(in the rows, 128 means zero)
Each row is followed by its class. Each block has new classes.
[ 89 144 135 162 144 162 148 138 164  90 141  93 115 131 178  78 174 130
 147 120 109 118 125 150 139 121 115 113 150 148 123 163 113 179 153 145
 177 145 109 150 163 143 165 119 114 177 140 144 105 167 129  95 138 184
 123 148  69 132 164 140 114 172 154 142 169  73 110 158 178 113 108  81
 101 141   4 151 169 157  80 154 122 104 121 100 129 167 123 162 171 113
 116 161 134 113  66 120 157  92 151 144  86 133 135 137 122 159 132  85
 131 183 110 145 168 136 134 123  74 182 117 126 152 114 110 135 139 148
 142 145 171 165 111 163 117 165 123 145 126 113 158 159 147 140 172 109
 125  94 143 182 145 119 142 117  96 141  81 140 122 154  93 169  73 136
  69  73 111 159 120 118 133 127 113 133 111  60  95  92  95 116 118 136
 124 172 121 161 140 145 108 149 112 128 100 155 126 100 127 134]	U
[137 140 129 106 114 119  98 123 140 148 138 125 129 148 110 126 101 137
 129 153 123 137 101 133 144 120 132 134 116 127 120 109 113 137 121 139
 133 129 148 149 124 102 144 120 140 109 141 120 126 136 128 119 108 131
 131 132 136 133 113 123 134 131 128 103 161 120 132  89 138 133 115 142
 140 125 160 131 110 138 123 117 131 135 127 149 132 124 140 130 133 112
 137 111 115 132 146 118 131 129 118 133 147 140 136 147 118  91 112 140
 112  99 132 142 101 139 109 147 131 105 147 141 113 112 136 131 133 142
 136 139 143 136 117 148 124 136 137 113 121 126 137 114 100 114 131  96
 100 123 131 134 117 117 130 103 122 135 122 123 129 111 123 115 118 130
 128 151 139 110 135 129 111  99 118 134 118 105 145 123 114 135 135 130
 109 124  95 115 129 114 140 130 131 108 139 122 130 131 122 130]	B
[113 147 136 152 123 157 129 148 182 140 148 137  97 106 147 109 129  91
 144 122 118 103 146 142 108 102 102 112 144 133 135 126 118 136 152 143
 147 122 104 135 141 132 126  99  90 158 125 145  95 133 110 118 131 161
 154 123  60 122 164 159  95 152 146 143 144 117 115 152 165 131 128 101
  98 144  64 145 143 147 119 157 121 122 124 108 100 146 117 149  96 138
 110 137 134 118  89 131 116 128 126 140 122 125 131 139  99 166 146 100
 157 166 101 131 152 135 138  94  90 154 127 129 160 131 119 147 133 181
 142 160 139 127 158 156 127 146 148 166 125 119 153 146 168 148 157 118
 126 103 146 166 144 127 151 114 138 115 133 112 131 150 102 151  72 139
 107  85 177 147 119 130 132 126 117 148 112  96  96 114 126 101  98 135
 114 133 119 158 163 158 139 111  98 108 105 139 127  87 125 138]	U
[127 135 144 122 101 121 121 146 149 153 159 171 115 138 127 133  89 103
 137 118 114 140 114 122 116  97 112  80 136 125 123 116 120 108 162 135
 117 116 112 134 127  91 111 110  96 128 139 139 103 119 120 113 100 136
 164 108 107 112 135 159 127 131 139 156 135 121 133 107 141 132 118 132
 129 122 106 129 123 134 134 139 134 124 143 127  85 106 148 115 114 155
 120 145 136 123 149 135 118 158 111 139 109 121 163 155 127 144 116 145
 143 153 113 110 131 113 127 138 115 107 109 110 127 169 123 131 121 154
 132 162 156 110 145 147 147 135 150 151 127 116 122 131 120 130 118 134
 118 104 140 113 107 121 143 129 140 134 150  97 145 109 109 116 112 133
 132  88 204 128 143 139 106 120 145 138 129 104 152 106 129 113 122 125
 110 113 109 116 144 121 151 123 122  95 127 119 119 108 119 116]	T
[108 125 114 161 127 135 158 167 134 115 155 141  97 132 143 110 136 111
 135 103 126 133 128 125 110 117 113 103 156 131 113 167 127 130 159 166
 112 124 104 118 139 140 126 122 102 161 142 145 108 140 131 110 107 150
 141 117 106 112 146 157 119 158 129 164 122 123 120 158 143 118 124 106
 118 126  56 152 161 120 115 133 128 101 137 105 110 117 142 123 121 128
 108 166 140 127 114 135 127 120 156 133  75  97 145 144 131 178 148 110
 139 176 113 127 158 131 125 132  94 147 100  91 142 153 123 129 130 141
 139 142 175 123 155 122 148 129 139 164 122 121 146 151 141 133 128 158
 142 104 162 155 137 127 141 136 126 134 142 114 146 140 110 149 112 140
 117  70 152 156 132 141 122 167 130 121 120 111 134  98 125 105 122  87
 145 131 137 136 145 137 114 135 125 118 102 144 107  96 130 126]	T
[145 110  74 187  70  86 207 219 112 125 164 214 110 131 119 152 136  91
 131  84 140 149 130 134  48  91  94  87 143 103 112 209 139  69 171 122
  64 128  63  55 115 129  47 111  75 142 131 164 109 137 135 120  82 107
 155 101  91  90 130 198 112 152  80 193 107 224 123 128 105 119 129 129
 146 110  50 179 181  68 121 132 158  90 130 118  23  56 161  62  62 179
  90 180 146 130 142 131  96 192 121 133  59  62 147 123 139 211 184 152
 109 178  81 112 178 138  90 150 114 127  79  80 127 239 148  81  95 147
 112 136 162  74 231 115 188  94 155 192  98 163 105 148 150 159  81 216
 182  92 164 120 120 144 165 142 153 139 219  67 153 103 110 140 147 181
 158  56 171 156 117 137 108 207 127 101 128 184 178 117 147  85 140 142
 144 103 159 145 139 101  87 118 126 115 120 125  64 121 111 111]	T
[148 123 119 112 105 108 136 152  81 168 135 144 113 179  89 155 101 144
 128 131 115 141  75 117 144 116 147 116 128 119  83 142 117 125 133 142
 101 142 140 123 144 119 131 130 144 101 133 112 123 137 152 120 105  94
 137 134 172  93  81 144 135 122  97 123 114 171 126 100 110 107 132 157
 149 127 150 110 126 105 132 117 141 117 130 136 145  79 144 114 129 134
 132 145 124 132 174 131 132 142 142 138 127 113 142 126 128 108 140 135
 113 126 124 123 107 109  98 158 120 100  97 115 123 163 156 111 120 120
 124 133 160 119 142 124 162 138 144 106 118 142 101 111 124 127  95 140
 148 134 252 124 124 125 120 126 118 144 122 116 130  95 115  96 167 132
 153 172 117 128 149 130  93 151 120 101 133 125 207 117 115 131 166 130
 118 116 112  81  98 115 100 132 156 141 143 128 112 156 122  97]	A
[113 101 125 107 140 135 143 142  59 119 111 130 142 152 133 145 144 148
 129  89 134 141 107 115 134 148 145 135 137 138 109 158 151 102 128 109
 114 115 122  94 110 146 129 143 148 143 123 113 130 112 166 129 153  84
 114 108 191 124  95 120 145  97 130 143 107 121 151 180  91 122 139 124
 127 128 127 119 149 108 173 115 132 131 145 130 159  90 139 101 169 129
 123 171 137 152 163 138 138 105 153 127  83 118 132  97 166 134 140 135
 140 166 159 111 143 131 120 160 134 128 106  92 121 153 115 119 129  83
 112 113 130 130 127 109 132 119 116 122 130 126  88 125 119 133  89 175
 148 151 121 102 131 122 116 176 114 134 135 130 140 136 145 110 167 112
 120 118  94 127 124 135 126 165 156 116 147 155 144 124 137 126 158 120
 171 129 148 112 103 145 120 134 138 148 139 136 119 131 144 120]	A
[149 133 102 137 100  88 144 172  93 144 147 170 135 140 101 165 101 110
 132 100 130 136 103 120 105 111 128 112 138 117 110 149 131  87 138 112
 120 125 108 106 119 116 103 120 114 109 131 134 122 112 146 131 108  87
 146 105 154 113 104 160 125 113 102 142  98 171 150  99  94 117 134 149
 141 116 140 122 138  99 147 130 137 121 136 128 106  77 152  82  94 148
 118 135 130 150 176 128 113 165 126 137 122 104 135 130 135 138 154 149
 138 136 117 104 136 107 112 149 136 105  95 115 136 177 141 110 117 142
 121 138 144  94 153 118 155 115 153 112 130 149 104 131 142 136  95 160
 148 133 134 114 132 131 123 140 132 131 144 102 139  95 133 102 154 134
 151 128 159 129 139 116 102 166 122 118 128 149 205 134 139 114 139 135
 134 112 126 104 108 126 119 121 129 125 140 124 105 142 126 122]	G
[111 135 137 115 133 129 132 138 155 121 142 128 112 157 132 123 120 136
 133 141 117 137 111 143 137 117 111 119 134 135 101 139 130 134 146 158
 119 128 121 144 129 112 138 128 146 134 148 139 112 144 130 111 112 160
 137 113  98 123 127 135 126 157 137 172 157 112 118 113 154 126 113 123
 124 132  80 128 141 129  97 115 134 118 132 131 112 123 145 127 165 136
 136 154 139 130 150 128 137 132 150 122  83 128 140 148  98 140 115 125
  95 137 124 139 151 128 134 146  94 124 122 111  99 130 123 128 125 131
 136 132 166 143 154 147 122 137 146 147 118 103 131 138 107 126 128 126
 130  96 137 123 115 139 134 123 103 143 134 120 124 118 109 151 125 133
 126 103 149 126 141 135  93 123 139 132 129 109 140  94 109 131 114 138
 117 136 122 121 129 106 124 131 137 104 129 133 125 117 108 122]	T
[133 135 123 104 116 136  93 144  93 166 130 130 140 162 107 148  83 121
 139 113 113 121  85 111 140 111 151 130 130 133  95 120 120 130 133 121
 149 131 140 136 117 125 160 105 126 120 131 107 114 109 151 127 130 100
 144 134 177 127  90 137 129  90 123 109 127 105 158 131 114 126 131 139
 126 137 157  75 102 141 172 141 134 137 145 123 163 106 142 135 130 133
 138 128 116 140 170 130 124 117 118 135 148 138 148 138 136 103 119 135
 175 149 149 112 102  83 116 144 129 101 103 120 149 140 121 137 139 129
 132 155 145 138  79 149 125 164 131  97 141 129 116 105 138 134 116 125
 116 150 117 128 132 125 122 134 115 128 110 122 125 119 126 103 130 114
 125 159 118 125 148 133 103 123 133 129 130  91 165 126 113 120 145 129
 122 126  82  92 123 155 140 126 126 124 137 137 189 125 138 124]	A
[ 77 132 122 181 166 160 193 139 143  42 115  72 102 112 187  62 228 137
 143 115 126 121 156 158 126 131 109 102 136 151 137 209 142 178 143 144
 152 139 104 125 165 162 156 150 114 194 141 141 125 177 135 109 153 185
  88 146  64 138 170 143 111 195 144 149 163 114  96 203 185 103 119  83
  99 140   4 184 196 130  53 129 113  98 102 120 120 157 107 153 171 110
 123 169 142 112  32 122 156  87 210 138  57 126 117 104 137 189 156  77
 108 178 118 143 194 146 121 109  86 202 129 108 148 107 102 157 134 117
 128 127 154 163 145 170 110 137  97 139 125 122 158 184 158 117 164 130
 148 106 138 194 162 124 148 129 104 152 102 136 110 186 105 188  94 147
  63  65  75 172 101 116 154 159 101 131 121 105  59 102 107 111 119 138
 165 181 173 187 139 137  83 158 107 142 108 203 106 112 128 144]	U
